(in the rows, 128 means zero)
Here are made-up nodes, facts about them, and rows of numbers that follow some of those facts. Name the node behind each unnamed row.

How the nodes are related:
dronik 848 <- koze, zapli, zepe, drises, stoleklis, migom, libur, fenis, rugror, kosan, terek, tibrim, lupir, fali, madi, golek, drogro, fudru, dirosa, rilam, drotrak, vedamur, flivek, trabrol, nuvak, kitava, pitrum, grabro, rodres, stobrek, drasi, buzasuk, lezo, piban, kiko, stepli, potrok, plepar, plegres, briplok, bakir, gesu, dani, tribi, vitrur, nudil, lopur, reklen, kleple, tiskor, bibal, gubre, plamer, rafem, danur, furodre, pluflom, pagu, klokletron, gruska, kipal, larel, bistu, dripal, stilor, giduplon, trazir, skarur, gratrol, skabazek, brazoter, pluklim, letim
dronik 52 <- nepa, ritrodril, treskin, klelibros, bibak, bistegru, klelamam, barir, nadres, feso, lova, mefak, momu, tribel, kluplin, bubrom, grutrer, tofasis, pafetil, peplam, mopluzis, badare, skiguguk, musem, brodrok, zasora, nadri, koner, peskipo, nonur, riflas, gidrikem, zugan, pibedrur, deskekler, grema, dubutu, zuken, depluno, flustis, nobun, brikli
dronik 46 <- voske, larobrer, drutras, sugrim, dregrul, stova, druplur, flupa, kletes, laflik, nutir, ladune, pesagram, regrul, fosa, gruplum, stafe, graskel, plodagri, stadem, rofel, rosel, kleru, dagritik, vara, fikli, varos, visedrul
dronik 145 <- tradron, lezem, bripla, tevel, vuku, gako, kliskem, flifigrus, zudefur, lugir, tigro, gagrom, kliki, pila, grigus, redroske, kufa, nime, lonik, dola
dronik 267 <- vogel, kubru, dremi, siben, flidre, dobro, skasoklan, delem, gradrusko, nedrik, libol, rastegro, tutom, sodim
dronik 387 <- draskastis, gredu, linak, sedribrar, piflufli, rubor, zitrudrel, statrus, seseta
{zapli, vuku, pesagram, zugan, flustis} bridek danur
{zapli, fudru} bridek sedribrar
{zapli, pesagram, lezo} bridek madi
{voske, dripal} bridek reklen
{voske, fudru} bridek rilam
{voske, depluno} bridek zudefur
{bripla} bridek nepa
{bripla, vogel, drasi} bridek golek
{bripla, nonur, skabazek, depluno, varos} bridek tradron
{bripla, flustis} bridek koner
{zepe, lezo} bridek peskipo
{zepe, depluno} bridek potrok
{zepe, barir, pitrum, plamer, rosel} bridek stobrek
{drises, larobrer, flupa} bridek nedrik
{drises, rugror, plegres} bridek nudil
{drises} bridek stepli
{larobrer, siben, depluno} bridek brodrok
{larobrer} bridek tribi
{larobrer, grutrer} bridek gagrom
{drutras, mopluzis, nobun} bridek libol
{drutras, rodres, trazir} bridek pafetil
{ritrodril} bridek draskastis
{ritrodril, bubrom} bridek feso
{ritrodril, vitrur, stilor} bridek deskekler
{rugror, kitava} bridek delem
{rugror, flustis} bridek sugrim
{rugror, siben} bridek koze
{tibrim, druplur, kitava, giduplon} bridek lugir
{vogel, skabazek} bridek linak
{vogel, barir} bridek bibak
{vogel, nadres} bridek pluklim
{dregrul, lova, plamer, zugan} bridek kluplin
{vuku, rubor, seseta} bridek nime
{klelamam, graskel, zitrudrel} bridek pibedrur
{klelamam, kliki} bridek lezem
{fali, druplur, rosel, giduplon} bridek buzasuk
{fali, ladune, pesagram, rafem, dagritik} bridek gidrikem
{fali, nadres, pitrum} bridek trabrol
{gako, pitrum, skiguguk} bridek grema
{gako, tigro} bridek flifigrus
{gako, rosel} bridek furodre
{gako, grutrer} bridek stadem
{druplur} bridek statrus
{druplur, grutrer, seseta, skabazek} bridek gratrol
{druplur, dola} bridek tevel
{fudru, pluflom} bridek nadri
{fudru, nonur} bridek kletes
{flupa, mopluzis, seseta} bridek rofel
{drotrak, drasi, gradrusko} bridek brikli
{drotrak, bakir, zugan} bridek nuvak
{flivek, tiskor, rafem} bridek kliskem
{flivek, pluflom, gruska, vara, skabazek} bridek treskin
{flivek, lova, rafem} bridek plepar
{barir, siben, trazir} bridek klokletron
{kitava, lezo} bridek mefak
{kitava, plegres} bridek kubru
{nadres} bridek bistegru
{nadres, pesagram, giduplon} bridek letim
{nadres, gruska} bridek kufa
{gredu, vara} bridek laflik
{gredu, musem} bridek flidre
{gredu, plodagri} bridek lupir
{gredu, dobro} bridek migom
{gredu, pagu} bridek tutom
{pitrum} bridek badare
{pitrum, giduplon} bridek kiko
{rodres, pagu, fikli} bridek zasora
{rodres, stafe, grigus, flustis} bridek klelibros
{lova, skiguguk, tiskor, pluflom} bridek piban
{lova, plamer} bridek peplam
{lova} bridek fenis
{drasi, rubor} bridek dirosa
{drasi, siben, rosel} bridek briplok
{drasi, kliki, pluflom} bridek kleple
{pesagram, stilor, seseta} bridek stoleklis
{pesagram, pluflom, trazir} bridek riflas
{pesagram, trazir, depluno} bridek kosan
{dremi, bubrom, stafe} bridek momu
{dremi, dagritik} bridek piflufli
{dremi, dani, plamer} bridek brazoter
{dremi, plodagri, nonur} bridek kleru
{tribel, gruplum, bubrom} bridek lonik
{tribel} bridek drogro
{gruplum, rafem} bridek vedamur
{stafe} bridek grabro
{grutrer, skabazek} bridek gesu
{bakir, fikli} bridek regrul
{bakir, gradrusko, vara, flustis} bridek redroske
{rubor, dani, musem} bridek terek
{dani} bridek kipal
{graskel} bridek lopur
{graskel, gradrusko, seseta} bridek bistu
{mopluzis} bridek skarur
{tigro, giduplon} bridek visedrul
{nonur} bridek stova
{plamer, vara} bridek pila
{rafem} bridek skasoklan
{zugan} bridek fosa
{zugan} bridek libur
{gruska} bridek bibal
{grigus, dripal, skabazek} bridek larel
{dagritik} bridek dubutu
{giduplon, zuken} bridek rastegro
{zitrudrel} bridek gubre
{vara} bridek tofasis
{dola} bridek nutir
{varos} bridek sodim

Named rows:
[127 131 143 140  58 141 163 204 126  68 105 144 114 108 141 161 140  91
 121  88 104  96 102 137 162  61 149 128  93 104 119  90 124 176 119 109
 132]: gruplum
[127 160 141 120  93 147 146 157 135 102 123 124 121 160 173 174 123 161
 147  95 139  81 161 124 162  51 145 136 163  83 112 102 134 191  99 131
 163]: gagrom
[139 166 125 112  86 172 108 163  91 124 100 119 143 123 119 166 143 110
 152 106 108  76 158 145 188  54 127 151 153 115  80 118 130 150 119 145
 193]: tutom
[143 132 141 134  67 169 122 167 137 133 124 117  98 138 159 177 141 117
 155 104 152 104 152 131 192  91 146 166 139  95 130 146 129 170 125 142
 140]: larel
[144 180 140 136  65 127 145 200 144 145 124 131  96 106 175 145 125 120
 149 117 119 113 134 158 167  51 152 133 135 105 154 101 133 147 108 106
 177]: nadres
[142 130 142 141  63 167 125 169 139 131 122 118 102 137 155 177 136 119
 151 111 146 105 156 136 190  91 147 166 142  95 133 151 127 174 124 143
 135]: bibal
[138 193 150 124  91 141 143 186 138 139 126 135 108 114 192 162 133 119
 143 104 131 112 134 146 158  58 140 161 143 101 110 118 144 136 113 135
 189]: pafetil
[141 189 140 113  95 139 144 196 135 139 134 142  76 127 189 146 147 118
 160  91 121 111  93 138 157  50 155 147 123 111 143  99 146 138 121 106
 209]: mopluzis
[151 133 134 129  59 165 125 172 142 135 124 118  61 150 152 162 148 123
 169  97 148  98 129 127 193  81 162 145 121 105 171 126 121 170 126 112
 153]: plegres
[132 157 123 115  91 117 143 182 110 103 100 135 157 136 160 164 151 125
 126  79 124 121 165 144 184  78 130 152 159  89 149 142 105 147 103 128
 132]: piflufli
[ 98 149 139 130  81 151 150 169 132  94 123 116 136 160 170 174 127 143
 160  96 107 118 168 133 169  52 157 144 168  68 122  95 146 204  88 145
 191]: lezem
[129 131 146 135  64 177 130 171 137 127 121 115  97 145 158 178 147 109
 163  98 138 119 152 130 193  90 154 172 142  90 138 144 135 172 118 150
 162]: bistu
[128 157 137 124  90 143 138 159 130 106 127 121 132 153 171 174 120 157
 146 100 139  82 166 129 165  53 144 136 163  81 107  99 136 196  95 130
 155]: zudefur
[151 181 143 136  74 124 145 207 111 151 131 126 109  98 167 149 133 108
 152 110 114 116 128 151 189  50 151 137 143 116 138  89 161 143 107 111
 189]: musem
[128 172 131 137  54 149 151 180 116  80 105 123 133 118 156 180 142 103
 113  97 127  84 146 124 180  71 133 150 107 102  85 107 138 162  99 137
 144]: kleru
[137 195 151 126  79 140 142 184 147 140 122 131 109 111 193 161 127 124
 141 110 136 109 148 151 156  59 140 158 142  97 117 120 135 138 107 133
 182]: brodrok
[139 105 161 141  78 168 133 177 141 119 119 133 106 125 150 175 137 108
 148 102 138 113 137 140 177  89 147 166 143  94 126 150 125 176 138 144
 126]: vedamur
[131 167 114 110  74 170  98 154 122 121  95 119 135 125 133 161 135 121
 154 111 119  74 167 154 166  58 131 144 139  99  93 123  97 158 116 140
 177]: sodim
[145 160 182 115  72 133 156 199 131 149 101 125  81  72 179 143 121  85
 166  64 153 109 141 159 173  52 162 123 132  92 140  69 124 135  88 114
 175]: ritrodril
[135 157 108 109  69 166 103 168 120 121 100 122 107 132 122 146 142 122
 166 107 104  75 140 153 170  48 147 124 126 110 132 103  97 161 122 113
 189]: siben
[143 132 150 137  63 173 135 168 145 128 116 119  90 143 152 178 139 125
 150 108 146 102 158 132 190  86 147 164 144  98 139 151 127 167 125 141
 141]: buzasuk

Name these rows:
No name comes twice in this set of rows, the named rows included.
[141 130 155 129  67 173 129 167 137 132 114 115  89 134 160 176 141 111
 160  90 157 103 156 131 193  89 151 164 139  92 130 138 128 165 118 145
 146] => stoleklis
[145 128 148 139  70 166 126 172 128 133 124 118 106 132 152 178 140 111
 153 105 147 107 152 132 197  90 146 167 145  98 124 144 137 170 124 144
 138] => brazoter
[151 127 144 137  52 163 136 180 144 133 120 118  65 145 140 162 142 126
 163 105 137 100 138 130 199  78 163 140 132 108 179 130 124 170 126 113
 148] => tibrim
[147 108 141 143  62 155 127 187 134 130 126 126  87 131 141 161 140 110
 163 107 130 111 125 140 192  81 159 145 129 103 163 127 126 182 133 116
 135] => rafem
[128 157 143 128  84 144 150 160 141 101 119 124 126 157 165 173 117 163
 141 107 134  80 173 131 162  51 145 132 169  83 119 105 130 194  97 129
 152] => flifigrus
[143 177 140 137  66 125 144 204 142 143 126 133 100 104 174 145 125 119
 148 118 115 117 131 159 165  51 153 133 136 105 154 101 133 149 110 105
 175] => skiguguk
[143 151 171 129  81 128 154 209 134 138 116 142  98  83 172 143 124  96
 154  88 121 118 117 162 160  50 157 131 136 101 140  87 132 147 112 112
 172] => bubrom
[132 190 149 132  76 138 145 189 141 140 122 129 118 107 188 161 128 117
 142 112 125 118 151 154 163  59 140 159 148  96 116 117 143 141 105 137
 186] => brikli
[133 157 127 135  51 142 153 194 116  81 108 127 110 116 149 164 146  97
 127  88 118  88 116 126 180  62 149 129  91 108 118  84 132 169 104 109
 147] => stafe
[128 173 120  98  86 181 104 150 130 115  95 126 114 141 139 161 145 127
 158  99 121  69 152 144 157  56 134 148 133 103  98 126  96 150 123 139
 195] => nedrik
[110 127 144 136  57 182 133 175 139 120 120 110  99 148 160 179 150 104
 172  98 122 138 155 133 193  89 162 178 142  80 143 142 139 177 113 159
 183] => lopur
[135 125 182 137  98 127 164 220 143 122 120 164 107  82 165 142 125  91
 143  95  99 130  92 169 140  48 154 137 137 104 136 100 132 155 137 111
 158] => tribel
[149 121 133 143  53 156 124 183 133 136 128 118  84 136 145 162 141 115
 164 110 136 108 132 137 199  83 160 145 128 103 165 127 128 179 126 114
 141] => gruska
[126 171 121  90 106 185 105 152 120 109 104 137 109 151 141 162 156 120
 160  89 112  73 124 135 151  54 133 158 130 109  87 126 110 149 136 140
 211] => libol

The same nodes again, as new rows of numbers:
Named rows:
[ 97 110 179  85 113 103 139 109 163 134 121 100  83  82 169  76  98 114
 161 131 174  87 188 115  78 114 136 162 102 113 176 139  87 103 121 124
 159]: lopur
[ 88 123 168  69 140 110 128 131 138 143 130 102  78  93 136 102 103 102
 201 118 127  85 172 148  88 115 114 150 145 115 147 116 132  74 126 136
 127]: zepe
[135 150 150  96 123 127 175 123 170 157 131 147 108 124 159  99 125 116
 151 121 128 137 151 104  48 160 112 129 144 129 132 132  83 104 128  98
 172]: zasora
[122 130 136  75 119 134 153 153 167 158 135 151  92 117 121 101 141  95
 196  98 126 132 147 123  56 158 121 119 143  93 128 123 124  72 107 111
 171]: zugan
[ 94 155 182  52 122 129 175 103 120 116  91 120 103 117 156  60 133 102
 153 107 171 131 155 127  46 116 146 146 143  82 146 141  98 117 107 130
 130]: gagrom
[102 114 164  72 151 148 163 146 167 105 131 153  96  69 159 108 150 123
 188 126 133 132 159 139  49 116 100 162  98  96 134 130 123 115 102  96
 131]: skasoklan
[100 158 171  61 148 151 174 158 169 110  92 103 113 114 154  66 110 141
 150 150 175 121 176 128  51 128 140 114 130  93 130 157  95 117 112 126
 121]: nutir
[104 107 164  62 142 133 134 108 158 120 107 122  90  76 168 100  96 123
 191 150 165 125 174 115  82 123 108 161 112 129 172 112 125  92 121 107
 128]: plepar
[107 121 176  71 122 108 148 105 142 134 104 104  82 108 167  91 100 130
 181 152 163 107 190 131  93 116 111 160 139 120 169 108 114 108 147 101
 135]: kosan
[ 89 116 175  85 129 112 125 132 139 139 124 102  79  91 158  74 103 110
 193 102 173  85 177 144  89 120 105 161 102 120 176 123 121  74 112 126
 142]: stilor
[ 89 118 132  89 151 151 133 137 170 156 136 128  95 117 140  90 124 113
 145 101 127  80 142 110  42 162 117 154 150 119 127 158 127  96 107 146
 121]: gredu
[ 97 136 165  82 152 117 144 155 167 111 139 148  76  72 115 103 147  95
 196  99 124  92 171 151  42 110 101 157 111  82 131 151 131  94 106 101
 123]: vogel
[ 88 112 163  98 153 126 130 109 166 155 138 102  74  98 166  99 106 115
 159 123 132  84 166 150  55 118 111 149 123 128 164 141 118  72 116 141
 147]: pagu
[111 115 174  79 129 106 148 104 161 140 120 100  80  92 168  96 101 126
 185 149 161  89 187 118  77 112 126 159 137 117 174 123 100 109 145 107
 135]: golek
[135 154 153  77 115 136 182 145 166 148  91 149 121  99 164 100 103 112
 180 129 139 135 144 101  82 158 105 141 146 121 133 109 109 109 129  97
 162]: gidrikem
[ 95 109 164  67 147 134 127 121 150 136 124 110  75  74 165 100  99  95
 199 115 136  87 174 138  82 121 109 157 117 111 167 118 130  71 110 132
 127]: tiskor
[ 89 112 177  61 119 106 153 120 144 123  94 101  80  70 162 102 101 133
 196 149 163 100 153 109  89 114 136 159 146 128 171 115 129 105 138 120
 124]: kiko
[ 88 116 172  61 115 103 131 150 134 147 123 100  77 102 125  87 117 109
 195 115 138  84 154 150  94 116 129 147 143 118 143 114 130  78 117 143
 135]: kitava
[110 139 157  62 151 151 161 132 169 116 109 101 124 117 165  77 142 138
 147 151 167 129 186 132  43 124 139 113 119 101 127 150  83 109 109 121
 144]: regrul
[134 158 142 103 153 138 161 153 164 158 137 144  79 117 127 102 107  94
 196 100 123 131 160 139  48 158 103 134 151 106 133 144 111  70 129 101
 160]: nonur
[ 90 153 178  51 135 145 132 103 136 119 107 124  95 102 149  63 130  93
 196  98 140 120 157 142  43 120 149 142 120  79 140 152 112  98 103 151
 137]: kliki

Name these rows:
No name comes twice in this set of rows, the named rows included.
[103 111 169  78 140 112 134 109 158 140 123 103  79  76 169  98  96 120
 195 150 164  93 180 118  78 120 118 160 133 125 174 123 120  90 133 112
 127] => bibal
[113 157 176  61 128 149 179 153 171 108  89  98 127 118 156  58 118 141
 148 147 177 119 186 132  54 118 142 117 104  86 136 154  81 118 113 108
 139] => rofel
[ 98 107 168  69 117 108 132 106 168 135 122 107  92 106 167  99 107 112
 154 152 149 110 182 115  75 109 130 155 108 125 154 113  99 101 119 117
 158] => nuvak
[137 155 153  95 127 111 179 137 169 160 127 139  92 116 141  99 108 104
 176 101 125 130 171 107  52 151 113 138 151 104 132 130  89 100 140  94
 171] => nepa
[124 141 134  73 137 147 149 157 167 157 129 147  86  94 127 103 111  94
 201  99 123 132 142 112  54 161 114 119 147  89 129 127 130  69 108 107
 165] => lova
[116 143 172  97 150 122 173 125 171 110 133 151  81  91 139 105 147 130
 166 115 127 122 183 146  45 112 100 162 114  99 138 145 100 116 106 100
 128] => sodim
[137 154 147  89 124 124 181 132 167 155 115 150 104 111 158 100 100  99
 191 106 124 133 173 105  61 151 105 139 150 101 134 118  93 101 137  96
 166] => nadri
[ 98 157 184  53 147 153 151 109 121 107  91 148 125 108 169  54 129 116
 150 102 175 132 145 129  54 144 118 157 105 115 161 128 102 113 102 110
 130] => lonik
[134 160 150  91 133 116 174 156 161 155 129 139  79 121 117 100 125  92
 201 102 122 129 163 137  63 151 106 126 152  87 123 130 121  76 131 100
 165] => depluno
[102 158 149  53 150 151 133 158 166 112 100 100  98 120 121  70 135 103
 194 101 152 100 182 152  56 132 123 116 134  82 128 150 127  79 105 134
 125] => pesagram
[102 157 149  92 155 155 132 153 172 137 131 104  87 119 165  89 118 139
 149 117 155 104 174 150  40 141 109 113 137 116 132 158  99  70 108 134
 125] => plodagri

Now the same nodes, written a new way:
Some rows with their names:
[116  80 116 122 102  93 180 137 187 105 133  94 163 150 165 161 158  73
 118 145 144 137 133 113 148 109 119 156 127 119 177 129 115  95  94 125
  88 109 147 113 170 139 134 180 132 106 108 166  96]: brodrok
[ 80 154 122 148 143 127 187 164 158  88 113 208  67 125  98 103 161 122
 175 126 116 131 136 144 115 104 112 174 126 148 118  90 150 182 102 144
  91 118 103  96 151 159  83 131 108 140  92 127 157]: kletes
[ 85 181 135 151  95 112 169 173 108 137 118 210  85  99  95  97 156 135
 134 111 113  99  96 125 140 108 113 117 119 135  97  72 104 175 146  90
 103 115 127 117 124 165  81 167  95 128  86  96 157]: larobrer
[171 162 128 146 108 121  95 103  85 180 132  84 149 101 139 110  70 156
 100 125 132 114 102 122 102 151 104  92 154 117  99 148 118 125 156  93
 166 144 140 162  79 144 114 115 142 153 144  91 148]: lezo
[123  78 120 117 100  90 184 135 184  91 127 101 165 143 170 168 157  76
 112 147 146 135 134 123 155 112 118 159 138 112 180 130 119  93  89 117
  88 109 148 115 170 137 122 176 136  94 101 166 104]: mefak
[177  77 126 110 138 119 189  91 180  86 108  85 169  93  90 174 155  78
 126 144 155 115 103 115 191 159  96 128 113  74 190 139 113 180 129 172
  82 108 163 106 184 123 162 178  88  54  83 147  80]: deskekler
[177 108 110 148 166 146  94  93 112 125 148  80 105 105 139 102 118 125
 131 162 133 143 155 130  93 121 108 147 164 148 126 146 169 148 127 147
 134 142 117 114  86 115 143  99 144 150 168 123 132]: danur
[168 143 108 149 178 151  91  96  93 124 141  83  88 137 185  79 151 124
 126 119 124 139 149 134  96 167 128 146 153 157 158 143 172 160 122 179
 129 144  99 104  94 109 154  75 138 153 175 126 104]: lupir
[167 105 111 145 169 143  90  94 112 131 147  84  92 116 137 100 121 125
 139 159 129 146 166 131  91 123 105 151 164 146 127 145 173 144 124 152
 139 147 115 111  83 113 143 102 146 153 168 124 136]: libur
[176 104 110 152 170 142  96  93 118 120 149  81 111  98 133 104 107 134
 128 164 140 142 159 130  92 118 101 150 170 137 122 147 170 148 128 134
 132 139 123 112  85 119 137 104 144 154 163 126 135]: madi
[174 166 119 156 101 127  91 106  82 177 154  93 164  92 144  92  68 149
  97 138 136 112  99 113 104 129 104  95 166 117  97 143 112 126 157  91
 157 138 149 159  75 151 116 129 142 147 154  96 142]: plegres
[ 80 188 134 139  99 117 157 179  87 146 113 212  73 138 115  85 159 126
 141  97  96 102  95 126 142 151 142 109  93 151  98  71 109 177 141 126
 123 120 101 111 136 162  86 123  88 121 112  87 140]: fikli
[175 159 135 140 112 122  89 108  81 181 121  90 138 111 147 124  73 162
 102 121 127 117 101 133  99 157 101  94 155 130  99 143 124 109 155  95
 171 138 134 169  75 134 118 102 143 150 139  89 144]: fali
[176 107 109 155 159 145  90  93 123 129 158  88 114 100 139 100 108 128
 133 170 136 142 155 126  93 114 103 150 171 141 120 146 166 143 129 129
 128 141 124 116  87 117 137 107 147 151 166 126 134]: klokletron
[ 67 140 176  85  95 144  96 109  88 106 109 199 171 160  83  89 104 160
 179 102 137 146 111 103 159 104 196  91  77  54 107 141 101 140 137  86
 170 126 144 145 154 102 123  77 132 118 114 148 162]: kliki
[ 70  93 142 123 122 159 104  96 146  72 120 160 163 160  88  75 160 168
 172 121 151 154 175 113 128  98 190 130  80 105 141 134 113 157 111  95
 119 112 110  97 187  94 146  92 142 136 142 180 139]: redroske
[133 156 112 119 191 151 155 152 184  93 126 185 135 136  89 193 154 158
 102  97 107 135 160 114 123 105 148 175  96 157 107 143 101  93 112 163
 119 146 101 122 147  91 156 175 146 148  81 182 117]: skasoklan
[166 179 117 146 106 138  88 116  80 187 134  81 126 136 184  75 119 131
 103 100 107 114  96 119 103 175 142  92 127 147 102 139 118 136 154 152
 167 147 105 136  82 133 150  88 124 153 170  87 108]: pagu
[178  81 153  95  99 111 192 109 111 153 108  81 171  99  86 182 141  84
 104 112 152  96  95 109 197 175 101  89  91  75 170 135 103 172 154 153
  98 108 164 152 169 138 162 187  84  43  75 100  81]: ritrodril
[ 79 182 143 142 101 103 187 176  93 144 111 209  69 127  95 102 156 144
 136 102 109  99  97 128 123 137 123 124 103 130  95  88 111 178 144  96
 135 123 115 113 113 164  78 147  92 127  82  89 161]: varos
[132 174 174 119 103 154 176 177  85 179 107 214  66 125  81 180 163 167
 174 102  96 121  95 167 141 125  91  95  91 164  95  62 113 142 153 123
 153 106 112 137 154 142 111 179  97 146  73  73 122]: gruplum

Name these rows:
No name comes twice in this set of rows, the named rows included.
[ 82 182 146 134  96 109 173 176  91 138 109 210  70 141 107  97 160 141
 145 103 102 101  96 137 133 147 125 116  98 142 100  79 107 176 135 115
 135 119 105 114 125 166  83 124  89 131  90  90 151] => vara
[193  83 154 131 186 170  87 146  93 190 117 143  66 103  84 189 153 163
 186 160 108 154 126 179  96 102  89  96 147 175 120 111 171  86 150 175
 159 106 111 151 130  92 168 180 150 153 136  87  84] => drogro
[ 86 184 124 156  93 143 116 181 120 162 132 213  77  95 100  81 158 102
 143 108  96 108  94 111 154 101 127 103 111 156  98  59 102 164 150  95
  93 111 113 117 159 167  93 177  96 135 118  89 130] => drutras
[118 170 108 130 188 128 162 133 188  68 129 193 167 112 108 190 141 165
  91  99 133 114 158 115 147 104 147 177 134 126 115 146 101  95 106 125
 104 161 111 126 123  94 112 131 146 137  80 184 150] => rastegro
[103  92 134  87  93  91 161 161 100 164 113  93 161 164 193 130 160  79
  97  99 119 108  96 112 172 178 169  90  82 126 153 120 105  92 123 153
 141 112 119 145 160 147 143 151  92  63 130 122  86] => musem
[120  78 114 132  99  93 150 155 184 124 142 104 158 148 172 141 159  71
 122 134 134 145 115 112 157 108 138 140 117 142 177 111 113  92  98 140
  87 109 135 110 185 136 154 186 129 113 138 166  85] => pafetil
[ 90 149 127 144 146 116 187 169 147  72 113 214  65 110  99 133 158 154
 163 143 133 124 134 163 122  98  97 174 153 139 121  88 157 175  97 106
  92 115 111 102 139 157  81 108 125 134  80 136 169] => visedrul
[ 85 186 128 154  99 126 142 179 118 143 123 213  83  92  93  91 160 114
 144 110 109 101  92 116 154 100 115 109 122 143  96  64 103 176 148  89
  95 115 129 119 140 166  84 174  96 131  95  92 150] => flupa
[170 171 126 139 110 131  92 111  82 185 124  84 122 133 166  94  96 150
 108 106 115 118 100 125 100 173 118  91 131 145 101 142 125 133 154 136
 170 146 110 148  74 132 142  87 131 149 164  84 120] => dani
[184 107 112 149 175 162  91  97 111 144 138  83  92 102 124 106 135 132
 142 152 130 148 146 134  99 130  99 137 160 157 128 143 169 153 137 166
 128 125 113 113  96 104 161 119 143 150 164 113 105] => grabro
[113  78 113 116 103  93 154 149 180 117 129  92 146 163 186 130 162  78
 123 112 128 140 122 114 154 147 155 142 102 144 184 116 118  94  90 166
  89 107 117 106 181 129 152 165 120 103 153 163  81] => zasora
[163 106 111 146 151 151  86  96 116 111 137  95 108 101 107 121 100  89
 166 169 127 145 143 120 104 104 112 138 164 111 142 147 168 156 116 164
 123 157 135 132  83 113 149  81 146 150 171 109 141] => bistu
[170 163 104 148 177 151  87  96  89 111 142  82  90 148 194  75 160 114
 120 106 116 138 141 136 101 176 154 144 144 161 173 141 176 162 120 182
 124 150  94 104  99 108 158  68 131 147 173 124  95] => migom
[ 74 182 150 106  95 116 118 178  89 115 107 215  70 124  85 158 143  78
 192 107  88 104  95 116 173 100 143 103  91  70 103 100 115 178 113 147
 131 152 144 173 102 163  84  83  94 124 100  72 171] => graskel

